(in the rows, 128 means zero)
Known rows:
mevuk: [151  94 135  25  82 106 153  58  75 181 128 187 106 122 151 108 170 123
 103 193 159 102 134 141  85 206 131 215 121 137 134 124  83 198  76]
stobu: [133 116  97  94 151  66 129 138  66 145  99 201 122  90 141  76 164 227
 109 208 167  89  97 149  99 112  93 149 168 159 201 106 134 180 120]
giner: [165 101  93  96  95 131 111 133  96 126 112 187 121 126 147 118 148 153
 100 176 149 130 173 125  75 162 118 156 152 140 152 141 119 166 138]
fedrun: [103 149 138 127  99 147 167  94 122 153 164 111 156 141 121 141  88 137
 136 115 147 138 133 123 154  88 146 122 161 112 146  89 117  99 108]
klaban: [106 123 147 120 200  89 146 102 141  71  92 141 152  89 139  82 177 208
 112 136  88 107  96 161 104 100  72 137 111  95 224  94 139 125  89]
zofi: [129 125 138 120 156 147 115 105 169  76 105 108 153 127 135 132 162 134
 119 116  85 129 154 160  95 135  96 133 100  91 155 129 108 123 110]
gibel: [205 116 147 195 140  95 149 147 137  74 206 156 158 147 108  98 118 141
 121  63 200  98 130 148 151 154 117  94 127 171 117 148 124 125 182]
fefilak: [124 184 146 144 117 114  96 142 108 151  95 124 129 105 126 181 126 110
 151 118  93 127 114 139 172 149 154 119 151 109  87 133 147 151 149]
dasam: [128 124 134 121 153 150 111 105 172  76 102 107 154 128 133 134 161 133
 119 118  82 131 157 157  94 135  99 132  99  90 156 129 109 121 113]
drifla: [157 121  83  96 104 129  90 144  98 156 111 159 122 131 132 134 147 148
 120 195 164 110 158 147  96 147 125 142 157 159 124 144  96 176 148]
kalil: [157 120  86  95 106 126  93 144  94 154 114 161 120 129 134 129 146 148
 121 192 167 108 154 151  96 148 121 144 159 160 122 144  97 178 143]
kobir: [108 142 141 130  91 151 174  88 124 139 162 124 157 139 128 139  89 137
 126 106 138 149 144 108 144  95 146 127 156 102 160  88 128  90 104]
begopar: [134 108 112 146 123 125 120 147 135 143 143 135 132 136  94 103 127 105
 145 132 154 118 112 109 155 116 174 112  80 170 118 147 135 107 166]
gropi: [159 110  90  95 103 128 104 139  94 140 113 175 120 128 142 122 147 152
 111 185 160 118 161 138  85 154 118 149 156 151 137 143 108 174 139]
taklastin: [161 147 109  91 179 146  82 125 168  72 115 103 100 160 153 103 168 175
 183 123 136  98 152 176 151  64 101 113 111 115  66 152  95 107  72]
fudrolel: [136 174 148 141 112 117 107 137 109 129  97 143 122 108 137 169 128 118
 146 107  87 139 125 123 163 150 153 124 149  97  95 136 161 139 139]
skabobos: [ 79  47 123 157 159 146 139 207 108 131 129 145  93 134 105  63  76  80
 172 105 119 180 108 108  94 124 150 133 108 155 111 179 171 116 133]

Facts:
bave: Φ pasek; ζ a
begopar: ζ f
bramu: Φ stobu; ζ e
braplodre: ζ f
bredra: Φ trake; ζ a
breste: Φ trosu; ζ d
brilik: Φ braplodre; ζ b
damel: Φ leko; ζ e
dasam: Φ zunofil; ζ c
drevor: ζ e
drifla: ζ a
driru: ζ b
dubra: ζ a
duflebrur: ζ b
fedrun: ζ b
fefilak: ζ d
fefoplen: ζ c
fekemo: ζ a
fizir: ζ b
flabra: Φ skugum; ζ b
flolam: Φ breste, trosu; ζ b
flostan: Φ mezer; ζ c
folo: Φ stobu; ζ f
fudrolel: Φ vori; ζ d
gaful: Φ fefoplen; ζ f
gibel: Φ pluplik; ζ f
giner: Φ lise; ζ a
girun: Φ begopar; ζ c
goplor: Φ vituklel; ζ c
gozir: Φ pumol; ζ b
grada: Φ fekemo; ζ d
gripla: ζ d
grirom: Φ drevor, skabobos, flabra; ζ f
grodek: Φ zarim; ζ d
gropi: ζ a
groses: ζ f
groskizi: ζ d
gruvar: Φ bave; ζ d
kalil: ζ a
keflun: ζ c
klaban: Φ bramu; ζ c
klamebam: ζ e
klegren: ζ b
klinonim: Φ groses; ζ d
klipli: Φ klosuk; ζ a
klosuk: ζ c
kobir: Φ kalil; ζ b
leko: ζ c
lise: ζ d
litro: Φ zivodu; ζ d
madok: Φ grirom; ζ b
mevuk: Φ zumos, groskizi; ζ a
mezer: ζ a
navas: Φ driru; ζ b
nubam: ζ b
pakli: Φ skobrur, taklastin; ζ f
pasek: ζ c
pivok: Φ tratigek; ζ f
plason: Φ zavodus; ζ f
pledel: ζ a
pletru: Φ bredra, trake; ζ c
pluplik: ζ b
plusam: Φ fefoplen; ζ c
plutre: ζ c
pofifle: Φ bramu; ζ f
pulok: ζ f
pumol: ζ f
rabe: Φ plutre; ζ c
rida: Φ skudro; ζ f
skabobos: Φ grirom, dubra; ζ f
skigre: Φ madok, togru; ζ e
skobrur: Φ pakli, taklastin; ζ c
skudro: Φ tize; ζ d
skugum: ζ b
skunik: ζ e
somak: Φ klamebam; ζ f
soreza: Φ madok, skugum; ζ a
sotrum: Φ fizir; ζ c
stobu: Φ folo; ζ a
tabra: Φ duflebrur, tefik; ζ b
taklastin: ζ c
tefik: ζ e
tize: ζ f
togru: Φ dubra; ζ d
trake: ζ e
tratigek: Φ ziplil; ζ d
trinur: Φ skunik, fefilak; ζ f
trosu: ζ d
tubek: Φ fudrolel; ζ f
tugrol: Φ klegren; ζ c
viklin: Φ gibel, pledel, pluplik; ζ b
vituklel: Φ goplor; ζ f
vori: ζ f
voston: Φ zumos; ζ b
zarim: Φ grodek; ζ c
zavodus: ζ e
ziplil: ζ f
zivodu: Φ litro; ζ a
zofi: Φ pulok; ζ c
zumos: Φ mevuk; ζ d
zunofil: Φ drifla; ζ c

Rows:
No name comes twice in this set of rows, the named rows included.
[120 147 126 118 166 145  89 117 169 106 106  77 149 133 121 146 160 133
 144 137 106 103 136 187 123 114 102 117 106 113 117 134  84 133 118]  fefoplen
[162 112 116  92  88 145 109 138 115 179 115 121 120 121 127 127 148 183
  64 192 126 144 145 133  50 165 157 148 146 154 152 120 125 200 173]  bredra
[120  89 130 149 155  74 168 135 108 111 129 194 131  94 111  42 145 178
 120 134 140 120  74  84 141  95 146 127  83 155 215 110 188  95 139]  pofifle
[ 75  46 123 158 162 147 138 210 106 133 129 142  91 133 104  63  74  78
 174 106 118 180 106 112  94 124 150 132 110 157 109 181 171 118 134]  grirom
[ 77 100 121 141 190 117 139 195 135 157 134  54  31 139 156 125  86  93
 106 134 134 147  70  98  95 118  53 119 152 165  58 148 148 146 108]  drevor
[120 166 193  69 102  85 150  61  85 187 115 141 106 102 141 154 148  92
 149 122 101 105  83 143 174 196 162 185 120  96  75 115 124 174  74]  zumos
[119 170 191  70 105  87 145  65  85 193 114 136 105 103 138 158 148  92
 151 124 105 101  79 149 178 191 161 180 123 100  70 116 119 176  76]  groskizi
[ 81 137 118 151  87 143 168  87 110 118 148 159 192 128 121 166  85  72
 143 110 140 137 162 108 155 118 116 130 158  94 185  99 106  74 111]  flolam
[110  52 100 106 135 149 122 196  71 129 100 184  85 128 152  87  98 128
 134 160 123 178 162 136  26 164  97 170 183 135 132 173 143 180 110]  soreza
[ 83 133 155 149 155 127 116 194  83 138  88 136  86 109 140 139  82  99
 182  92  72 174 106 142 123 148 130 137 180  98  72 162 177 159 111]  togru
[131 120 168 117 140 163 128 102 190 106 108  64 150 122 124 132 162 167
  68 119  46 160 142 147  55 150 134 135  88  89 179 106 131 146 140]  pletru
[138  87 119 153 104 136 138 136 139 115 136 160 140 129 104  99 128  96
 116 116 127 148 135  76 125 140 175 125  69 147 160 141 160  91 168]  trinur
[115 141 128 130 193  40 170 125 132 136 130 107  70  96 161  98 155 196
  53 163 156  85  30  75 143  84  45 113 129 165 165  77 168 126 113]  bramu
[222 138 117 142 129  92 113 146  99 101 177 170 147 144 143 132 137 184
 106 134 221  77 162 203 103 178  66 119 208 171 110 145  76 204 162]  pledel

Now the same nodes, written a new way:
Known rows:
fefoplen: [127 151 210 162 109 120 108 129 115 155 126 121 119 160 115 109  91 120
 119 159  96 172 110 121 114 164 113  95  86 106 131  90 121 116  91 133
 123  93 147 101 199 162 137 165 113]
flabra: [160  99 102 125  80 118 125 124 137  87 129 124 145 156 124 111 153  39
 105 149 116 149 132  94 157  72 166 153 114 158 124 145 160 136 114 154
 150 172 113 159 109 111 153 106 119]
leko: [126 174 208 169 111 151 114 174  93 117 133 115 116 158 119 117 105 123
 118 172 123 183  88 128 111 181 115 131  83 104 152 107 129  92  92 114
 115  94 141  76 183 191 126 144 112]
damel: [187 123  96 145 154 187 144 112 124 150 103  88  96 123 158 106 210 160
 108 117 181  69 135 121 195 165 125 183 132 116 142 107 139  88 127 129
 110 125 126  85 166 124  48 125 108]
mezer: [117 130 111 152 134 129 102  59  98 110 126 175 115 100 103 125  61 143
 106  85 107 138  94 171  99  99 140 120 152 108  84 129  95  87 193 160
 120 141 138 141 131 105 117 134 103]
litro: [123  91 117 105 152 127 154 106 128 135 151 144 111 142 111 180 132 164
 144  53 142 127 167 143 144 167  91 118 136 121 164 147 129 153  84 154
 141 142 164 109 105 116 174  89 165]
drifla: [104 140  81 172 152 169 101 108  95 108 140 180 132  86  92 141  45 144
 123  91 126 174  77 163 114 129 144 154 165 110 103 118 117 100 174 130
 102 151 130 152 129 113  72 104  93]
zunofil: [112 138 163 172 139 153 114 181 110 152 123 108 125 145  87 119  96 133
 136 178 112 195 128 110 133 189 117 122 109 110 149  79 126 143  87 101
 111 102 128 105 186 185 106 136  96]
somak: [ 88 159 121  84 160 121 140 184 152 138 126 104 144 103 168 132 160 149
 155 171 140  91 159 134  87  99 140 130 149 137 114 141 132 139 169  58
 122  95 104 144  84 135  96 146 133]
tratigek: [114  87 121 105 155 125 149 102 121 135 154 152 113 137 120 170 135 166
 143  61 153 123 169 140 147 170  94 124 143 125 173 151 125 165  86 158
 141 149 154 109 107 116 174  88 180]
pletru: [117 114 165 161 121 139 125 161 106 138 108  99 124 148  63 101 127 132
 131 201 120 148 166 109 104 173 117 110  98  94 151  87 108 142 123 109
 115  76 113 109 178 180 119 143  95]
trake: [183 136  78  89 120 147  98  89 145 151 108 120  73 135 159 112 135 173
 123 137 163  91  86 111 174 178 141 150 125 156 135 102 121  72 120 174
 117 134 123  87 165 100  55 140  90]
bredra: [110 120  85 167 137 168 116  90  89 106 129 169 135  96  73 124  71 143
 100 111 132 135 105 153  97 101 127 149 155  97 109 123 101  96 203 124
 109 135 128 148 118 111  97 107  85]
klinonim: [113  76 109  99 148 137 151 119 114 108 149 138 118 149  98 156 161 151
 141  90 180 111 204 124 136 173  86 121 149 114 172 150 100 150 104 152
 144 137 145 117  89 132 180  81 161]
braplodre: [104 191 145  61 125 117 120 153 143 117 140 136 133  85 215 146 132 143
 167 155 128 112  91 130  91 106 123 124 129 163 119 144 120 126 142  88
 126 110 130 138 100 105 131 149 163]
tize: [101 179 116  66 156 136 118 169 145 139 141 137 138  86 210 143 116 142
 176 137 123 145  91 131  94 112 150 136 131 153 126 129 143 136 119  79
 124 137 136 158 104 104 107 142 144]
grodek: [131 104 109 103 135 118 153  90 124 121 161 136 110 131  90 193 128 166
 146  77 147 110 161 135 151 170  65 107 150 127 168 133 115 177  95 157
 123 136 153 105  97 121 175  97 165]

Rows:
No name comes twice in this set of rows, the named rows included.
[110  90 109 109 165 169 184 120  99 131 157 119 112 141 105 163 157 147
 122  66 173 136 188 141 152 167  84 153 123  92 190 142 140 162 102 118
 129 154 172 103 108 128 151  66 151]  grada
[150 166 226 190 101  96 116 128 117 133 125 129 136 152 121 129 115 125
 129 151  87 125  82 122 117 157  84  91 109 110 125 116 103 108  89 144
 124  82 123  94 187 185 166 167 143]  klosuk
[117 156 107 184 145 165 120 100  90 108 140 185 128  94 120 123  63 125
 111  67 128 164  64 168 114 120 140 166 140 103 102 131 121  82 173 115
 109 156 143 141 131 111 101 108 113]  fekemo
[125 143 184 156 101 117  92 142 111 124 128 132 117 154 104 116  90 134
 130 185 110 171 104 112 109 183 113  85 105 122 135 109 108 111  92 143
 126  91 118 101 187 173 141 148 105]  pasek
[113 120 106 145 121 157  87  90  74  89 131 199 132  96 125  93  71 121
 129 102 132 160  85 145 108 101 143 143 149 119 107 112  88  79 184 147
 141 153 135 157 140  98 131 109 118]  dubra
[136 115 133 223 140 127 136  69  94 109 126 157 149  97  72 117 133 136
 110  69 116  77 121 174 122  84 106 142 172  78  82 134  83 113 219 120
 122 122 122 150 139 127 134 128 137]  klipli
[161 114 134 195 101 124 160 158 155  73 129 109 156 166 130 155 183  54
  73 138 149  74 158 132 152  90 156 190  90 150 120 205 161 101 140 128
 161 144  98 114  77 165 142 111 133]  kobir

The same nodes again, as new rows of numbers:
Known rows:
rida: [ 91  86 131 111 126 153 167 167 106 147 119 116 119 171 132 129 107 153
  95  98 158 110 102 159 123  90 112 113 138 106]
plutre: [164 152 169 130 128 124 102 143 140 147 130 127 146 107  99 160 124 144
 152 116 127 148 143  81 111 113 107 185 137 165]
zumos: [ 73 206 121 122  99 128  93  95 156 180 198 140  86 120 184 117 167 141
  48 131  47 179 170 121 157 135 167  90 169 155]
grodek: [ 97 119 122 105 157 137 128  83 159 144 153 126 129 122 160  84 163 121
 103 103  75 146 151 129 143 158 110 135 119 127]
skobrur: [196 154 141 102 156 120 134 116 119 144 141 104 135 131  75 186 101 125
 103  70 142 141 103  87 133 134  80 169 146 186]
gropi: [178 132 101 111  68  85 144 113 103 105 146 155 118 150 103 104 140 106
 131 138 116 119 143 141 106 129 143 128  93 103]
tefik: [115 140 139 171 134  92 168 164 112 131 124 156 115  79 133 124  99 103
 151 126 133 153 143  76 145 187 108 115 146  78]
gozir: [124  97  93 158 175  91 126  98 135 105 109 100 115 113 118 160 125 136
 137 170 131 117  96 176 157 126 150 103 131 158]
dubra: [175 191 112 134  37 149  89  93  92  43 135 166 172 149 114  52 143  88
 162 147 158 101 154 103 128 130 143 112 126 104]
togru: [113 158 127 109 140 199  85  49 149  94 138 135 164 134 196  44 151  99
 114 113 139 128 157 117 178 157 114 114 133 139]
plason: [ 89  90 133 112 122 160 159 167 111 147 119 119 118 170 137 129 109 153
  98 104 157 110 104 158 122  89 119 110 135 106]
giner: [190 114  98  99  76  82 151 103 103 114 144 154 107 159 112 113 131 105
 120 139 128 120 140 159 116 125 140 126  84 109]
grirom: [100 143 142 124  96 233 104 134  99  87 102 130 165 177 169  77 102 128
 116 114 223  88 112 137 157  91 122  91 158 116]
pivok: [ 91  87 132 111 126 155 167 165 107 145 120 118 120 172 131 129 108 151
  96  97 157 112 101 157 125  91 113 113 138 107]
grada: [107 105 118  95 164 137 135  72 160 150 152 127 118 131 173  92 153 119
  92 102  88 146 149 143 152 157 109 132 108 134]
klegren: [101 124 100 182 159  92 113 116 131  88 117 100 138  95  94 144 147 139
 162 169 106 120 101 143 137 129 151 109 152 145]
pulok: [ 66 118 141 135 106 159 147 186 107 133 125 121 138 153 111 114 132 157
 123 102 131 114 109 127 101  92 119 117 157  93]

Rows:
No name comes twice in this set of rows, the named rows included.
[ 86 133 126 117 148 136 121  92 157 134 158 127 141 113 149  77 174 122
 115 102  61 151 155 111 135 159 108 138 131 120]  lise
[ 98  76 188 175 103  88 107 174  88 158 121 197  89  53 173 101 162 107
 215 146 151 183 128  84 130 190 143 122 151  73]  trake
[ 99 119 115 107 133 155 178 157  87 130 135  98 129 178  89 139 108 138
  74  58 146 106  70 133 125 113  94 100 163 114]  pakli
[128 153 104 173 146 159  72  73 123  45  96 112 166 116 141 106 121 113
 164 179 185  96 104 145 185 127 154  83 157 163]  flabra
[176 136 163 119 141 118 113 134 138 151 128 123 135 116 104 167 112 141
 139 108 139 147 137  97 123 112  97 185 129 174]  zunofil
[ 79 104 136 123 113 159 153 177 109 141 122 120 129 162 124 122 120 153
 110 104 144 112 107 144 111  91 119 114 145 100]  vituklel
[139 117 131 145 147  97 177 146 117 149 117 157  89  97 163 141  75  99
 124 129 164 148 138 111 162 185 115 105 122  88]  damel
[102 141 140 122  98 228 109 135 100  92 103 130 162 180 168  79 101 129
 116 115 221  87 111 139 155  91 122  88 155 116]  skabobos
[ 99 121 102 183 160  85 117 117 128  86 117 101 139  95  88 141 147 140
 165 166 103 119 102 140 137 126 146 114 155 144]  duflebrur
[167 101 104 127 203 178 105  83 209 125 109 106  60 115  78 196 118 138
 142 193 130 110  60 186 152 140 182  62  74  88]  viklin
[188 152 138  84 146 144 120 157 125 182  80  91 151 114 187 209 122 104
 122 123 143  99 135 111  50 165 155 182  92 209]  klaban
[161 148 132 142 135 164 135 104 111 105  97 167 120 115 209 103  57  76
 125 141 239 127 141 111 206 184 118  81 129 106]  skigre

Now the same nodes, written a new way:
Known rows:
gropi: [127 140  49 122 144 121 153 112 207 137 146 132 145 141 161 137 129 172
  93 132 125 129  95 130  98 128 154 135 141 155 103 128 156 104]
fizir: [145 138 143  66 101 136 110 137 145 133 164 134 120 114 149 133 162 101
 122 116 129 129 120 161 188 152 137  96 114 104 162  99 105  87]
flabra: [157 130 141  67 118 156 135 123 141  84 180 165 114  74 144 117 191 122
 160  57 123  81 126 134 170 185 114  87 146  54 114 143 105 127]
navas: [157 150 155  69 113 120 129 151 134 133 150 133 130 118 161 128 174 102
 144  88 115 120 128 158 162 129 141 108 144  93 167 100 114  70]
nubam: [150 144 151  67 108 130 122 141 138 130 157 134 124 114 155 129 167 102
 133 103 122 126 124 161 174 139 138 102 130  97 163  99 109  80]
plutre: [ 95 149 117 112 130 143 103 169  97 134  97 126 109 150 127 122 101 130
 118 124 175 173 128  91 112 164  99 131 111 155 114  90  92 166]
skobrur: [115 168 148 129 148 122 114 184  99 133  57 112 107 163 111 111 128 147
 109  96 172 137 137 109  97 180 101 140 118 150 105  83 108 139]
plusam: [110 167 136 121 146 120 122 187  90 136  72 120 116 158 130 115 121 136
 134  91 162 151 137  92  85 152 104 144 138 146 119  91 105 142]
zunofil: [102 158 125 118 137 131 109 180  96 136  86 123 110 155 128 118 111 134
 125 109 170 161 133  90  99 158 101 138 122 152 118  90  98 154]
keflun: [ 99 155 122 113 137 138 114 175  91 134  91 127 116 149 135 118 107 130
 128 111 168 168 130  90  98 154 100 138 128 150 114  92  96 158]
togru: [149 100  86 178 135 121 151 106 143  74 148 155 114  43  67 125 150 108
 124 109 135  55 157  93 124 112  87 121 123  52  98 135 147 184]
klinonim: [147 118 100 180 131  86 145 133 132 123 120 125 128  86  83 135 133  89
 107 138 127  91 161 117 115  56 112 142 123  89 148  93 157 131]
skigre: [128 136 127 160 142 131 141 119  97  46 140 158 144 102 162  37 105 148
 165  48  82  17 138  90 149 136 109 114 138  98  81 215 128 107]
damel: [117 144 133 158 128 108 119 134 100  93 120 127 151 145 167  52  78 128
 132 100  84  62 135 117 162  99 131 127 113 143 129 170 131  65]
pakli: [147 110 220 166 137 121 117 110 113 154  88 102 121 167  77 156 159 158
 150 148 112 115 133 168 119 160 155 140 124 147 131 175 157 130]
skabobos: [142  87 185 153 138 156 138  85 106 108 140 146 121 112  92 148 165 163
 202 109 104 102 129 120 107 172 131 126 157 101  96 229 140 192]
vituklel: [131  98 193 151 124 135 117 102 108 158 122 114 129 155  99 164 137 142
 170 161 108 147 127 147 120 133 155 138 133 148 144 183 144 149]

Rows:
No name comes twice in this set of rows, the named rows included.
[142 109 205 159 134 119 125 114 105 159 105 109 129 162  97 159 152 147
 174 142 102 130 133 150 107 131 158 144 145 144 145 183 153 133]  gaful
[148 171 143  72 125 154 154  89 142 157 171  94 172  92 158 108 130  40
 122 157 127 138 107 181 186 203 147  87 118  92 172  82  62 122]  pluplik
[140 134 196 159 153 147 167  59 101 183 125  75 186 132 114 137 112  80
 177 196 102 152 116 165 111 178 165 134 148 135 156 168 103 179]  gibel
[102 155 138 124 135 141  93 168 111 132  71 113  95 160  97 114 114 145
  86 126 188 147 129 114 126 203  96 126  84 160  98  82 100 159]  taklastin
[130 141  51 126 143 116 147 118 210 140 140 129 139 149 155 138 132 176
  90 130 125 121  94 129  99 132 156 135 136 157 107 129 160  98]  bave
[149 121 132  65 107 168 119 112 150  84 189 164 106  72 134 120 181 121
 142  80 133  91 118 138 191 203 112  77 118  63 111 140  96 140]  skugum
[143 106 154  51 129 147  95 153 108 147 133 139 190  70 172 118 148 120
 161  89 127 156 129 215 168 102 131 113 177  83 108  68 153  53]  voston

